Below is a small trained network, with its code and all its weights. Each question gives an input and a class and asks what happens when units are switched off, that is, made to give their printed mean instead of their output.

import numpy as np


def w(rows, s, z=0):
    codes = np.array(rows[::2]) - 128.0
    scale = np.full(codes.shape[1], s)
    scale[-1] = z or s
    return codes * scale


def f(y):
    return y / 2 * (1 + np.tanh(0.7978845608 * (y + 0.044715 * y**3)))


def log_softmax(a):
    a = a - a.max(-1, keepdims=True)
    return a - np.log(np.exp(a).sum(-1, keepdims=True))


def net(x, mask):
    res = np.array(x, float).reshape(1, 8) / 4 @ E
    y = f(res @ A[0][:, :-1].T + A[0][:, -1])
    res = res + np.where(mask, y, B[0][:, -1]) @ B[0][:, :-1]
    return log_softmax(res[-1] @ U[:, :-1].T + U[:, -1])


A, B = {}, {}
E = w([
[79,93,196,147],'x0',
[217,84,113,160],'x1',
[107,162,81,138],'x2',
[241,187,165,86],'x3',
[153,2,85,27],'x4',
[154,107,215,40],'x5',
[61,207,59,31],'x6',
[156,116,223,142],'x7',
],0.0064)
A[0] = w([
[61,23,138,156,243],'n1',
[134,14,99,135,229],'n2',
[114,183,66,36,169],'n3',
[193,202,207,159,159],'n4',
[113,182,65,50,171],'n5',
[2,124,168,133,252],'n6',
[186,105,229,135,247],'n7',
[210,54,98,143,196],'n8',
[71,223,62,212,170],'n9',
[127,153,91,54,149],'n10',
[95,248,76,198,166],'n11',
[123,153,86,24,172],'n12',
],0.0077,0.0033)
B[0] = w([
[78,77,133,117,211],'n1',
[132,2,123,150,209],'n2',
[147,150,52,100,232],'n3',
[188,214,188,104,210],'n4',
[149,150,42,112,224],'n5',
[35,144,124,110,228],'n6',
[161,130,194,76,229],'n7',
[198,62,141,204,206],'n8',
[68,174,114,193,254],'n9',
[156,135,81,87,190],'n10',
[105,205,108,194,252],'n11',
[158,132,39,27,223],'n12',
],0.0085,0.0061)
U = w([
[181,100,141,120,254],'0',
[187,29,137,182,50],'1',
[53,95,178,58,187],'2',
[164,150,1,35,100],'3',
[104,188,172,86,119],'4',
[70,238,88,250,107],'5',
[213,196,220,108,89],'6',
[39,77,99,176,100],'7',
],0.007,0.0048)

Each question gives the input, the list of numbers given to net, and the class t.
The units are the neurons (one row each of A and B). Each row of codes is followed by its name. A weight is (code - 128) times the scale printed after its matrix; where a second scale follows, it is the last column's (A, B and U).
mask holds one flag per neuron, in row order. A switched-off neuron (its flag False) gives its mean, the last column of its row in B, instead of its output. The means were averaged over made-up inputs and are rounded, as every weight is.
A unit's drop is (log p(t) with every unit on - log p(t) with that unit switched off) / (log p(t) with every unit on - log p(t) with every unit switched off).
The circuit of an input: a set's keep is (log p(t) with only the set's units on - log p(t) with every unit switched off) / (log p(t) with every unit on - log p(t) with every unit switched off). Starting from all 12 units, units are removed one at a time, each time the one whose removal leaves the highest keep (on an exact tie, the one counted first), for as long as the keep stays at least 0.8.
units of the circuit, in order: the units of the circuit, biggest drop first
unit that matters most: the unit with the biggest drop
k most important neurons: the k neurons with the biggest drops, biggest first
drop when u is switched off: that unit's drop, to one decimal
input [3,-2,-4,-2,5,0,-4,1], class 1: unit that matters most => n2
input [-5,-3,-4,-5,6,-7,-4,-5], class 1: units of the circuit, in order => [n2 n8]
input [6,-5,8,8,-6,8,6,1], class 3: 4 most important neurons => [n12 n3 n5 n10]
input [-7,6,3,3,-8,-4,-6,5], class 6: 3 most important neurons => [n4 n7 n6]
input [-1,7,1,3,-1,-1,-2,2], class 6: 2 most important neurons => [n4 n7]
input [2,3,2,3,7,5,-8,-4], class 1: 2 most important neurons => [n8 n2]
input [7,-8,7,2,-8,4,-5,4], class 6: 2 most important neurons => [n4 n7]
input [5,3,-5,-8,7,7,-6,-1], class 1: drop when n8 is switched off => 0.3
input [-6,4,-1,2,-2,-7,6,1], class 5: drop when n11 is switched off => 0.5
input [3,-5,-2,2,-1,4,8,3], class 3: drop when n6 is switched off => 0.0
input [-6,0,6,0,-4,2,-1,8], class 6: drop when n4 is switched off => 0.3
